Here is a tiny trained network, its code and every weight. The questions are about switching its units off for an input and a target symbol, where a switched-off unit gives its printed mean instead of its output.

import numpy as np


def w(rows, s, z=0):
    codes = np.array(rows[::2]) - 128.0
    scale = np.full(codes.shape[1], s)
    scale[-1] = z or s
    return codes * scale


def f(y):
    return np.maximum(y, 0)


def softmax(a):
    e = np.exp(a - a.max(-1, keepdims=True))
    return e / e.sum(-1, keepdims=True)


def log_softmax(a):
    a = a - a.max(-1, keepdims=True)
    return a - np.log(np.exp(a).sum(-1, keepdims=True))


def net(x, mask):
    ids = ['αεηθμξπτφω'.index(c) for c in x.split()]
    T = len(ids)
    res = E[ids] + P[:T]
    r = res
    for j in range(2):
        rows = slice(3 * j, 3 * j + 3)
        q, k, v = (r @ M[0][rows].T for M in (Q, K, V))
        z = softmax(np.where(np.tri(T) > 0, q @ k.T / 3**0.5, -1e9)) @ v
        o = O[0][rows]
        res = res + np.where(mask[j], z, o[:, -1]) @ o[:, :-1]
    y = f(res @ A[0][:, :-1].T + A[0][:, -1])
    res = res + np.where(mask[2:18], y, B[0][:, -1]) @ B[0][:, :-1]
    return log_softmax(res[-1] @ U[:, :-1].T + U[:, -1])


Q, K, V, O, A, B = {}, {}, {}, {}, {}, {}
E = w([
[94,66,57],'α',
[126,80,82],'ε',
[244,98,186],'η',
[56,56,30],'θ',
[147,97,94],'μ',
[131,94,86],'ξ',
[109,28,83],'π',
[253,160,171],'τ',
[142,151,75],'φ',
[145,97,92],'ω',
],0.013)
P = w([
[97,200,75],'0',
[70,80,236],'1',
[174,154,49],'2',
[42,41,161],'3',
[220,131,22],'4',
[60,50,143],'5',
[253,75,10],'6',
[171,39,169],'7',
],0.012)
Q[0] = w([
[199,147,170],'h0',
[147,169,146],'h0',
[115,105,123],'h0',
[135,41,120],'h1',
[134,186,110],'h1',
[110,249,97],'h1',
],0.017)
K[0] = w([
[2,178,179],'h0',
[91,135,186],'h0',
[145,189,3],'h0',
[207,56,75],'h1',
[43,180,168],'h1',
[39,177,233],'h1',
],0.0096)
V[0] = w([
[214,1,151],'h0',
[108,139,125],'h0',
[79,211,74],'h0',
[102,49,120],'h1',
[115,95,194],'h1',
[145,52,132],'h1',
],0.0094)
O[0] = w([
[179,59,176,199],'h0',
[84,124,126,119],'h0',
[116,151,60,157],'h0',
[98,254,182,192],'h1',
[131,77,163,3],'h1',
[38,162,187,198],'h1',
],0.0081,0.006)
A[0] = w([
[86,143,93,137],'n0',
[32,137,225,153],'n1',
[181,140,62,65],'n2',
[110,179,73,232],'n3',
[108,119,92,137],'n4',
[121,100,104,129],'n5',
[116,170,160,111],'n6',
[53,129,79,117],'n7',
[247,89,140,254],'n8',
[25,144,128,156],'n9',
[93,147,151,144],'n10',
[125,68,119,164],'n11',
[163,138,85,82],'n12',
[74,123,99,101],'n13',
[81,106,108,129],'n14',
[150,192,172,191],'n15',
],0.011,0.0075)
B[0] = w([
[150,60,125,181],'n0',
[143,237,255,188],'n1',
[90,174,227,172],'n2',
[167,91,96,245],'n3',
[164,155,115,178],'n4',
[78,142,105,164],'n5',
[163,145,94,132],'n6',
[188,84,168,201],'n7',
[81,137,65,254],'n8',
[184,124,170,200],'n9',
[175,153,147,145],'n10',
[96,190,88,197],'n11',
[126,116,221,155],'n12',
[151,125,146,168],'n13',
[154,152,151,176],'n14',
[153,49,78,154],'n15',
],0.0077,0.0091)
U = w([
[239,75,40,248],'α',
[83,137,34,204],'ε',
[229,130,217,3],'η',
[171,140,201,87],'θ',
[186,247,255,35],'μ',
[52,52,194,121],'ξ',
[148,46,193,16],'π',
[133,49,190,68],'τ',
[138,82,211,148],'φ',
[138,55,185,33],'ω',
],0.007,0.0031)

Each question gives the input, a string of symbols that net reads in full, and the target symbol t.
The units are the heads (3 rows each of Q, K, V and O) and the neurons (one row each of A and B). Each row of codes is followed by its name. A weight is (code - 128) times the scale printed after its matrix; where a second scale follows, it is the last column's (O, A, B and U).
mask holds one flag per unit, heads first, then neurons. A switched-off unit (its flag False) gives its mean, the last column of its rows in O or B, instead of its output. The means were averaged over made-up inputs and are rounded, as every weight is.
A unit's drop is (log p(t) with every unit on - log p(t) with that unit switched off) / (log p(t) with every unit on - log p(t) with every unit switched off).
The circuit of an input: a set's keep is (log p(t) with only the set's units on - log p(t) with every unit switched off) / (log p(t) with every unit on - log p(t) with every unit switched off). Starting from the 12 units with the biggest drops (on a tie, the unit counted first), units are removed one at a time, each time the one whose removal leaves the highest keep (on an exact tie, the one counted first), for as long as the keep stays at least 0.8.
circuit, biggest first: the units of the circuit, biggest drop first
most important unit: the unit with the biggest drop
which heads matter: for each layer, one digit per head in row order, 1 if its drop is at least 0.15 and else 0, layers parted by /
drop of u: that unit's drop, to one decimal
input μ φ ω ε π τ π ε, target μ: circuit, biggest first	[h1; n1]
input π τ π ε, target μ: circuit, biggest first	[n1; h1]
input τ τ φ ε, target α: which heads matter	11
input η μ π θ, target μ: most important unit	n1
input π ε ω π τ η, target ε: which heads matter	01
input φ φ φ μ α π π, target ε: which heads matter	10
input ω π η α θ θ π μ, target μ: circuit, biggest first	[h1; n1]
input θ ξ ω μ τ φ, target ε: which heads matter	11
input π θ τ, target α: which heads matter	00
input ω θ π φ π φ ω, target ε: which heads matter	00
input α φ φ π, target α: which heads matter	11
input θ α π α φ ξ ε, target ε: which heads matter	00
input τ ω θ μ τ ω φ, target ε: circuit, biggest first	[n8; n7; n9]
input π φ η π φ μ, target α: which heads matter	01
input τ φ ξ α μ ε ε, target ε: most important unit	n8
input α φ ω α φ μ, target α: circuit, biggest first	[h1; n1]
input φ η π ε θ π π μ, target μ: drop of h1	1.7
input η φ π φ, target μ: drop of h0	0.1
input ε ε φ ω, target α: drop of h0	0.3
input φ μ τ π μ, target ε: most important unit	n8
